Below are the code and all the weights of a small trained network. Each question names an input and a class and asks about switching units off, where a switched-off unit gives its printed mean instead of its output.

import numpy as np


def w(rows, s, z=0):
    codes = np.array(rows[::2]) - 128.0
    scale = np.full(codes.shape[1], s)
    scale[-1] = z or s
    return codes * scale


def f(y):
    return np.maximum(y, 0)


def log_softmax(a):
    a = a - a.max(-1, keepdims=True)
    return a - np.log(np.exp(a).sum(-1, keepdims=True))


def net(x, mask):
    res = np.array(x, float).reshape(1, 5) / 4 @ E
    y = f(res @ A[0][:, :-1].T + A[0][:, -1])
    res = res + np.where(mask, y, B[0][:, -1]) @ B[0][:, :-1]
    return log_softmax(res[-1] @ U[:, :-1].T + U[:, -1])


A, B = {}, {}
E = w([
[55,96,109,148,91,231,144,165,156],'x0',
[168,63,210,103,1,144,119,155,143],'x1',
[141,56,104,149,123,130,47,117,178],'x2',
[135,75,162,170,185,63,128,126,167],'x3',
[143,33,53,83,147,133,134,61,118],'x4',
],0.013)
A[0] = w([
[97,118,135,169,184,68,75,174,192,175],'N0',
[189,198,215,119,143,141,165,125,77,225],'N1',
[169,137,161,116,118,89,113,87,112,121],'N2',
[100,76,48,197,188,135,123,82,182,225],'N3',
[164,94,103,255,181,142,55,127,206,140],'N4',
[140,21,192,106,64,162,140,134,122,201],'N5',
[198,189,176,152,186,21,154,99,127,185],'N6',
[100,194,86,182,145,136,69,192,138,208],'N7',
[193,74,131,43,79,122,107,198,156,129],'N8',
[100,117,70,33,172,111,137,120,37,179],'N9',
[130,104,93,66,78,123,121,110,108,218],'N10',
[122,143,35,72,142,165,151,40,84,155],'N11',
[160,94,177,93,63,115,138,68,152,176],'N12',
[108,74,132,93,119,178,213,80,176,136],'N13',
[155,121,122,111,22,103,87,194,106,200],'N14',
[59,130,162,140,135,246,165,216,162,252],'N15',
[162,91,148,90,77,153,116,89,176,157],'N16',
[56,48,124,118,169,139,184,155,171,179],'N17',
],0.0094,0.0031)
B[0] = w([
[97,125,204,195,99,102,115,173,90,204],'N0',
[96,212,165,164,127,193,185,91,100,209],'N1',
[129,185,138,150,119,91,154,133,134,166],'N2',
[158,42,110,106,160,49,63,124,130,231],'N3',
[50,74,144,115,84,30,108,163,164,221],'N4',
[218,118,110,130,106,145,186,154,163,237],'N5',
[97,201,189,91,55,104,110,98,51,236],'N6',
[44,150,138,112,129,161,72,180,176,206],'N7',
[228,145,136,137,87,121,180,159,254,203],'N8',
[155,148,109,43,225,182,47,45,172,212],'N9',
[214,123,85,87,130,118,133,102,162,186],'N10',
[130,111,93,136,148,117,40,45,160,222],'N11',
[235,158,150,59,108,115,214,133,166,198],'N12',
[215,119,121,105,152,172,135,114,48,186],'N13',
[184,189,94,132,65,171,185,164,200,205],'N14',
[70,61,54,178,186,235,182,159,98,249],'N15',
[252,103,105,124,81,77,117,171,172,193],'N16',
[181,56,175,132,153,111,147,156,15,192],'N17',
],0.0079,0.015)
U = w([
[147,137,42,77,188,140,46,2,157,154],'0',
[163,50,98,142,183,170,170,135,46,74],'1',
[120,217,207,118,134,126,137,67,61,132],'2',
[59,153,65,210,155,216,142,178,169,251],'3',
[185,140,99,115,96,136,185,148,227,79],'4',
[101,40,135,135,144,32,78,170,143,82],'5',
],0.0096,0.0017)

Each question gives the input, the list of numbers given to net, and the class t.
The units are the neurons (one row each of A and B). Each row of codes is followed by its name. A weight is (code - 128) times the scale printed after its matrix; where a second scale follows, it is the last column's (A, B and U).
mask holds one flag per neuron, in row order. A switched-off neuron (its flag False) gives its mean, the last column of its row in B, instead of its output. The means were averaged over made-up inputs and are rounded, as every weight is.
A unit's drop is (log p(t) with every unit on - log p(t) with that unit switched off) / (log p(t) with every unit on - log p(t) with every unit switched off).
unit that matters most: the unit with the biggest drop
k most important neurons: the k neurons with the biggest drops, biggest first
drop of u: that unit's drop, to one decimal
input [8,4,2,4,-2], class 1: unit that matters most	N15
input [5,-7,-1,1,0], class 0: 3 most important neurons	[N3, N11, N9]
input [8,-1,4,-6,5], class 1: 3 most important neurons	[N15, N17, N13]
input [5,-2,-6,1,0], class 1: 2 most important neurons	[N17, N14]
input [-3,3,-1,1,-3], class 2: 2 most important neurons	[N6, N1]
input [6,6,-8,7,5], class 1: 2 most important neurons	[N17, N13]
input [5,4,-2,5,6], class 1: 3 most important neurons	[N17, N13, N14]
input [7,-3,-6,3,-1], class 1: 2 most important neurons	[N17, N14]
input [-4,-7,-6,8,3], class 2: 2 most important neurons	[N6, N0]
input [0,-2,-5,5,-8], class 2: drop of N6	0.6
input [2,-7,-7,-2,0], class 0: drop of N9	0.1
input [3,-2,-2,5,5], class 5: drop of N3	0.5
